Below is a small trained network, with its code and all its weights. Each question gives an input and a target symbol and asks what happens when units are switched off, that is, made to give their printed mean instead of their output.

import numpy as np


def w(rows, s, z=0):
    codes = np.array(rows[::2]) - 128.0
    scale = np.full(codes.shape[1], s)
    scale[-1] = z or s
    return codes * scale


def softmax(a):
    e = np.exp(a - a.max(-1, keepdims=True))
    return e / e.sum(-1, keepdims=True)


def log_softmax(a):
    a = a - a.max(-1, keepdims=True)
    return a - np.log(np.exp(a).sum(-1, keepdims=True))


def net(x, mask):
    ids = ['ΓΘΛΦαδεζημξσω'.index(c) for c in x.split()]
    T = len(ids)
    res = E[ids] + P[:T]
    u = 0
    for l in range(2):
        r = res
        for j in range(3):
            rows = slice(3 * j, 3 * j + 3)
            q, k, v = (r @ M[l][rows].T for M in (Q, K, V))
            z = softmax(np.where(np.tri(T) > 0, q @ k.T / 3**0.5, -1e9)) @ v
            o = O[l][rows]
            res = res + np.where(mask[u + j], z, o[:, -1]) @ o[:, :-1]
        u += 3
    return log_softmax(res[-1] @ U[:, :-1].T + U[:, -1])


Q, K, V, O = {}, {}, {}, {}
E = w([
[101,121,91,115,105,71,251,147],'Γ',
[229,79,125,152,153,152,109,166],'Θ',
[144,150,218,114,85,108,115,134],'Λ',
[134,225,200,132,105,88,81,71],'Φ',
[225,116,69,83,29,97,102,81],'α',
[121,83,143,128,177,107,97,119],'δ',
[180,197,149,169,190,127,90,109],'ε',
[174,136,143,181,104,96,89,166],'ζ',
[228,205,191,168,109,123,137,145],'η',
[105,141,110,112,168,73,112,107],'μ',
[181,83,87,133,206,100,145,169],'ξ',
[82,90,125,58,191,108,239,94],'σ',
[81,114,157,116,188,54,186,92],'ω',
],0.019)
P = w([
[41,193,166,173,94,208,93,76],'0',
[158,130,190,193,208,96,181,124],'1',
[124,78,194,184,192,111,144,139],'2',
[98,87,206,157,166,84,172,96],'3',
[158,22,164,181,166,109,188,123],'4',
[115,62,192,150,128,50,186,82],'5',
[176,4,172,166,110,62,195,120],'6',
[103,1,221,139,113,126,218,56],'7',
],0.0072)
Q[0] = w([
[87,152,2,114,155,143,63,142],'L0H0',
[175,120,99,18,168,80,160,159],'L0H0',
[113,168,118,74,109,176,66,170],'L0H0',
[106,55,172,73,78,208,77,95],'L0H1',
[179,81,192,83,71,102,113,172],'L0H1',
[96,121,150,146,168,59,104,29],'L0H1',
[87,168,77,205,117,168,197,195],'L0H2',
[159,125,165,182,191,137,22,82],'L0H2',
[113,230,129,131,114,252,145,188],'L0H2',
],0.0084)
K[0] = w([
[153,131,212,139,197,62,226,216],'L0H0',
[77,108,152,175,132,137,92,148],'L0H0',
[115,181,192,244,205,129,129,203],'L0H0',
[203,102,152,116,106,4,204,135],'L0H1',
[118,72,103,37,95,55,128,154],'L0H1',
[167,99,26,193,124,189,155,114],'L0H1',
[94,130,134,107,178,57,254,181],'L0H2',
[231,156,149,160,143,162,46,155],'L0H2',
[77,117,189,223,184,115,148,210],'L0H2',
],0.0071)
V[0] = w([
[66,206,7,79,147,184,39,148],'L0H0',
[90,73,251,96,173,160,125,72],'L0H0',
[195,31,56,55,42,1,58,25],'L0H0',
[141,154,16,118,104,32,173,114],'L0H1',
[45,201,153,89,66,150,102,94],'L0H1',
[41,84,246,21,106,56,150,178],'L0H1',
[99,107,165,170,151,15,154,46],'L0H2',
[108,216,151,123,126,193,104,109],'L0H2',
[186,120,212,140,227,7,90,223],'L0H2',
],0.0064)
O[0] = w([
[116,145,90,181,179,151,72,109,5],'L0H0',
[117,71,162,100,133,125,161,138,174],'L0H0',
[117,183,163,100,123,127,70,164,164],'L0H0',
[107,197,96,180,171,79,151,87,110],'L0H1',
[114,116,131,122,98,164,87,104,37],'L0H1',
[90,145,134,89,105,110,94,130,119],'L0H1',
[116,86,182,156,128,160,72,161,232],'L0H2',
[138,125,137,145,71,136,166,122,87],'L0H2',
[5,83,160,104,111,92,148,132,255],'L0H2',
],0.012,0.0057)
Q[1] = w([
[152,159,79,115,147,170,71,182],'L1H0',
[196,183,126,205,189,80,142,125],'L1H0',
[83,198,89,40,177,128,95,163],'L1H0',
[79,158,79,143,65,108,99,122],'L1H1',
[89,104,107,199,91,171,201,133],'L1H1',
[156,177,2,44,110,117,118,115],'L1H1',
[87,15,209,160,147,77,187,113],'L1H2',
[153,49,95,201,72,224,127,165],'L1H2',
[151,128,159,58,106,147,113,159],'L1H2',
],0.0085)
K[1] = w([
[169,143,200,78,165,12,147,113],'L1H0',
[127,107,103,96,77,119,123,114],'L1H0',
[183,133,143,132,152,54,117,158],'L1H0',
[94,71,117,124,174,134,149,111],'L1H1',
[90,134,127,137,157,172,105,93],'L1H1',
[105,91,196,133,111,55,175,129],'L1H1',
[126,175,104,154,149,210,74,98],'L1H2',
[82,156,142,124,168,141,153,32],'L1H2',
[132,219,44,22,105,86,115,100],'L1H2',
],0.011)
V[1] = w([
[148,94,141,146,254,114,210,134],'L1H0',
[176,52,72,100,136,117,93,217],'L1H0',
[40,143,197,179,185,82,78,150],'L1H0',
[103,134,140,72,168,155,24,155],'L1H1',
[62,92,76,201,70,78,91,213],'L1H1',
[140,219,175,145,21,73,193,212],'L1H1',
[81,201,32,111,136,61,132,11],'L1H2',
[73,103,125,100,117,207,72,37],'L1H2',
[57,147,168,9,179,136,192,85],'L1H2',
],0.009)
O[1] = w([
[210,142,177,145,46,79,127,164,138],'L1H0',
[111,208,236,165,202,143,189,128,122],'L1H0',
[130,79,165,103,91,93,119,11,146],'L1H0',
[70,168,183,74,173,98,187,96,80],'L1H1',
[58,107,221,205,186,187,68,52,141],'L1H1',
[88,132,70,217,59,133,113,114,149],'L1H1',
[143,81,115,124,184,14,64,156,12],'L1H2',
[103,193,106,53,140,134,62,89,125],'L1H2',
[73,220,94,140,63,43,193,123,92],'L1H2',
],0.011)
U = w([
[141,56,88,149,126,68,81,71,74],'Γ',
[161,104,152,96,187,83,49,71,172],'Θ',
[145,85,113,148,89,95,140,3,31],'Λ',
[74,161,97,169,144,138,143,102,192],'Φ',
[133,139,108,95,128,99,134,137,254],'α',
[211,93,199,155,149,79,111,64,124],'δ',
[114,71,165,196,163,167,97,61,149],'ε',
[130,104,105,140,105,155,119,133,98],'ζ',
[123,95,82,80,134,140,85,84,135],'η',
[64,164,146,109,195,143,36,235,197],'μ',
[134,160,191,79,169,161,118,115,166],'ξ',
[151,152,171,148,149,168,146,160,40],'σ',
[227,81,150,57,97,154,60,92,23],'ω',
],0.0057,0.0032)

Each question gives the input, a string of symbols that net reads in full, and the target symbol t.
The units are the heads (3 rows each of Q, K, V and O). Each row of codes is followed by its name. A weight is (code - 128) times the scale printed after its matrix; where a second scale follows, it is the last column's (O and U).
mask holds one flag per head, layer by layer. A switched-off head (its flag False) gives its mean, the last column of its rows in O, instead of its output. The means were averaged over made-up inputs and are rounded, as every weight is.
A unit's drop is (log p(t) with every unit on - log p(t) with that unit switched off) / (log p(t) with every unit on - log p(t) with every unit switched off).
The circuit of an input: a set's keep is (log p(t) with only the set's units on - log p(t) with every unit switched off) / (log p(t) with every unit on - log p(t) with every unit switched off). Starting from all 6 units, units are removed one at a time, each time the one whose removal leaves the highest keep (on an exact tie, the one counted first), for as long as the keep stays at least 0.8.
circuit, biggest first: the units of the circuit, biggest drop first
unit that matters most: the unit with the biggest drop
heads that matter: for each layer, one digit per head in row order, 1 if its drop is at least 0.15 and else 0, layers parted by /
drop of u: that unit's drop, to one decimal
input σ ξ δ Γ η ξ, target α: unit that matters most : L0H2
input ζ Λ ω σ ξ δ ζ μ, target ε: heads that matter : 000 / 011
input δ δ σ Γ Θ Φ, target ξ: circuit, biggest first : L0H1; L1H1; L1H2; L0H0
input ξ ζ ξ, target δ: circuit, biggest first : L1H0; L0H1
input δ ω ξ Γ ω, target ξ: heads that matter : 010 / 011
input σ η δ η ε, target α: heads that matter : 001 / 011
input δ ζ ζ, target ξ: circuit, biggest first : L1H1; L0H1; L1H2; L0H0
input ε Φ α δ ξ, target δ: heads that matter : 110 / 101
input ω Θ ξ σ η ε, target Λ: circuit, biggest first : L1H0; L1H2; L0H2
input δ ζ ε ζ Θ Λ ζ α, target ε: circuit, biggest first : L0H2; L1H1; L0H0; L1H2
input Θ ζ Θ Γ μ, target σ: circuit, biggest first : L1H0; L0H1; L1H2
input ζ δ ω ε σ Γ, target ε: circuit, biggest first : L1H1; L1H2; L0H0
input ε ζ δ ζ ζ ω ξ δ, target ω: circuit, biggest first : L0H0; L1H1; L1H0
input ω Θ ζ ω ζ, target Λ: circuit, biggest first : L1H0; L1H2
input ε ω ζ ζ Λ ξ ξ, target ω: unit that matters most : L0H0
input Λ δ Θ, target Φ: circuit, biggest first : L0H1; L1H2; L1H1; L0H2
input Λ η ε σ ζ, target Φ: circuit, biggest first : L0H1; L1H2; L0H2; L1H1
input Φ μ ξ ζ, target η: heads that matter : 010 / 101
input ξ ζ σ Φ ξ ε, target δ: heads that matter : 000 / 100
input ε Λ ζ, target ω: unit that matters most : L0H0
input α δ δ ξ δ, target σ: heads that matter : 101 / 111
input ζ ε ζ ξ ζ ζ, target ε: circuit, biggest first : L1H1; L1H2; L0H2
input Γ ζ Θ η ω δ Γ Γ, target Γ: circuit, biggest first : L0H1; L1H2; L0H2; L1H1
input δ σ ξ ω Γ Λ, target ξ: circuit, biggest first : L1H1; L1H2; L0H0
input ξ ζ ξ ζ ξ ζ ζ, target δ: heads that matter : 000 / 100
input δ ε ζ Λ, target ξ: drop of L1H1 : 0.5
input ζ δ Θ, target ε: unit that matters most : L1H1
